Below is a small trained network, with its code and all its weights. Each question gives an input and a target symbol and asks what happens when units are switched off, that is, made to give their printed mean instead of their output.

import numpy as np


def w(rows, s, z=0):
    codes = np.array(rows[::2]) - 128.0
    scale = np.full(codes.shape[1], s)
    scale[-1] = z or s
    return codes * scale


def norm(h):
    return h / np.sqrt((h * h).mean(-1, keepdims=True) + 1e-5)


def f(y):
    return np.maximum(y, 0)


def softmax(a):
    e = np.exp(a - a.max(-1, keepdims=True))
    return e / e.sum(-1, keepdims=True)


def log_softmax(a):
    a = a - a.max(-1, keepdims=True)
    return a - np.log(np.exp(a).sum(-1, keepdims=True))


def net(x, mask):
    ids = ['εζξπτφω'.index(c) for c in x.split()]
    T = len(ids)
    res = E[ids] + P[:T]
    u = 0
    for l in range(3):
        q, k, v = (norm(res) @ M[l].T for M in (Q, K, V))
        z = softmax(np.where(np.tri(T) > 0, q @ k.T / 3**0.5, -1e9)) @ v
        res = res + np.where(mask[u], z, O[l][:, -1]) @ O[l][:, :-1]
        u += 1
        y = f(norm(res) @ A[l][:, :-1].T + A[l][:, -1])
        res = res + np.where(mask[u : u + 4], y, B[l][:, -1]) @ B[l][:, :-1]
        u += 4
    return log_softmax(norm(res)[-1] @ U[:, :-1].T + U[:, -1])


Q, K, V, O, A, B = {}, {}, {}, {}, {}, {}
E = w([
[98,253,180,96],'ε',
[127,116,171,92],'ζ',
[205,133,126,163],'ξ',
[224,110,218,122],'π',
[164,193,211,114],'τ',
[180,95,113,104],'φ',
[120,108,182,145],'ω',
],0.0064)
P = w([
[178,99,254,124],'0',
[149,186,54,145],'1',
[98,137,134,94],'2',
[160,98,194,174],'3',
[141,181,49,137],'4',
[88,129,124,97],'5',
[121,105,201,193],'6',
],0.0066)
Q[0] = w([
[129,110,4,106],'0.h0',
[139,218,151,31],'0.h0',
[129,199,129,72],'0.h0',
],0.0046)
K[0] = w([
[31,118,68,173],'0.h0',
[192,254,61,112],'0.h0',
[104,211,88,119],'0.h0',
],0.0059)
V[0] = w([
[17,122,131,189],'0.h0',
[124,252,140,195],'0.h0',
[116,111,101,191],'0.h0',
],0.0038)
O[0] = w([
[122,253,228,133,2],'0.h0',
[93,68,108,184,250],'0.h0',
[62,129,183,85,58],'0.h0',
],0.0036,0.0023)
A[0] = w([
[192,191,252,18,7],'0.n0',
[184,65,37,174,99],'0.n1',
[156,164,133,44,76],'0.n2',
[237,24,216,222,37],'0.n3',
],0.0033,0.0018)
B[0] = w([
[128,62,77,86,204],'0.n0',
[134,82,40,129,193],'0.n1',
[110,71,160,116,147],'0.n2',
[56,57,254,54,252],'0.n3',
],0.0041,0.0028)
Q[1] = w([
[162,3,33,135],'1.h0',
[70,187,152,148],'1.h0',
[135,243,210,152],'1.h0',
],0.006)
K[1] = w([
[205,46,103,136],'1.h0',
[98,153,163,113],'1.h0',
[56,255,161,150],'1.h0',
],0.0092)
V[1] = w([
[193,160,169,20],'1.h0',
[139,82,2,20],'1.h0',
[124,124,135,167],'1.h0',
],0.0029)
O[1] = w([
[136,104,113,190,251],'1.h0',
[1,208,112,146,131],'1.h0',
[132,117,137,109,104],'1.h0',
],0.0044,0.0013)
A[1] = w([
[204,123,218,96,55],'1.n0',
[195,147,106,234,5],'1.n1',
[174,208,139,205,105],'1.n2',
[144,120,181,253,221],'1.n3',
],0.0049,0.0022)
B[1] = w([
[164,46,85,104,252],'1.n0',
[9,98,111,222,151],'1.n1',
[137,254,100,181,180],'1.n2',
[89,105,250,107,253],'1.n3',
],0.0048,0.0028)
Q[2] = w([
[150,174,30,195],'2.h0',
[126,155,254,94],'2.h0',
[208,166,85,200],'2.h0',
],0.0067)
K[2] = w([
[224,47,254,48],'2.h0',
[196,199,10,30],'2.h0',
[127,126,218,14],'2.h0',
],0.005)
V[2] = w([
[70,66,211,116],'2.h0',
[128,231,115,96],'2.h0',
[2,143,103,199],'2.h0',
],0.0045)
O[2] = w([
[185,59,230,117,207],'2.h0',
[167,188,52,155,26],'2.h0',
[108,78,49,252,2],'2.h0',
],0.0037,0.0012)
A[2] = w([
[146,188,245,234,2],'2.n0',
[2,125,223,142,127],'2.n1',
[91,48,150,41,45],'2.n2',
[71,214,246,115,189],'2.n3',
],0.0045,0.0036)
B[2] = w([
[8,140,76,111,160],'2.n0',
[155,89,86,162,213],'2.n1',
[3,187,123,145,181],'2.n2',
[145,48,134,134,253],'2.n3',
],0.0061,0.0041)
U = w([
[164,97,202,92,201],'ε',
[118,71,96,187,94],'ζ',
[71,169,169,203,82],'ξ',
[199,171,72,198,155],'π',
[56,159,120,24,4],'τ',
[183,122,43,70,125],'φ',
[155,247,164,117,177],'ω',
],0.012,0.0038)

Each question gives the input, a string of symbols that net reads in full, and the target symbol t.
The units are the heads (3 rows each of Q, K, V and O) and the neurons (one row each of A and B). Each row of codes is followed by its name. A weight is (code - 128) times the scale printed after its matrix; where a second scale follows, it is the last column's (O, A, B and U).
mask holds one flag per unit, layer by layer, with each layer's heads first. A switched-off unit (its flag False) gives its mean, the last column of its rows in O or B, instead of its output. The means were averaged over made-up inputs and are rounded, as every weight is.
A unit's drop is (log p(t) with every unit on - log p(t) with that unit switched off) / (log p(t) with every unit on - log p(t) with every unit switched off).
The circuit of an input: a set's keep is (log p(t) with only the set's units on - log p(t) with every unit switched off) / (log p(t) with every unit on - log p(t) with every unit switched off). Starting from the 12 units with the biggest drops (on a tie, the unit counted first), units are removed one at a time, each time the one whose removal leaves the highest keep (on an exact tie, the one counted first), for as long as the keep stays at least 0.8.
units of the circuit, in order: the units of the circuit, biggest drop first
most important unit: the unit with the biggest drop
top k neurons: the k neurons with the biggest drops, biggest first
k most important neurons of layer l: the k neurons of layer l with the biggest drops, biggest first
drop of u: that unit's drop, to one decimal
input ξ π ε, target ε: most important unit	2.n3
input φ τ ζ ω ζ, target τ: units of the circuit, in order	(2.n3 2.n1)
input φ ε ζ, target φ: units of the circuit, in order	(2.h0 1.n3)
input ε π ε, target ε: 2 most important neurons of layer 0	(0.n3 0.n1)
input ξ ε τ, target φ: 2 most important neurons of layer 0	(0.n3 0.n0)
input ζ τ ε φ ζ, target τ: 3 most important neurons of layer 2	(2.n2 2.n3 2.n1)
input ε φ τ, target τ: 3 most important neurons of layer 0	(0.n0 0.n1 0.n2)
input ξ π π ξ ε τ, target φ: top 2 neurons	(0.n3 1.n3)
input ζ ξ ξ ε φ π, target τ: top 3 neurons	(2.n2 2.n3 1.n3)
input φ φ φ ε φ τ ε, target ζ: 3 most important neurons of layer 2	(2.n0 2.n3 2.n1)
input ζ ζ φ φ τ, target ξ: top 2 neurons	(1.n2 1.n1)
input ε ε ξ φ ξ π, target τ: 3 most important neurons of layer 2	(2.n2 2.n3 2.n1)
input ε ξ φ ω π ε, target ζ: 2 most important neurons of layer 2	(2.n3 2.n1)
input π ξ ζ φ ζ ξ, target τ: top neuron	(1.n3)
input ω ω ζ, target ζ: top 2 neurons	(0.n3 1.n1)
input φ ξ φ ε ξ φ, target τ: top 2 neurons	(1.n3 0.n3)
input ε ε π ε ε, target ω: 2 most important neurons of layer 1	(1.n2 1.n0)
input φ φ τ, target τ: drop of 2.h0	0.3
input ε ω τ, target ζ: drop of 1.n2	0.1
input ξ φ ε ξ τ, target ξ: drop of 2.n2	0.0
input φ π ε τ ω τ, target ζ: top neuron	(0.n3)
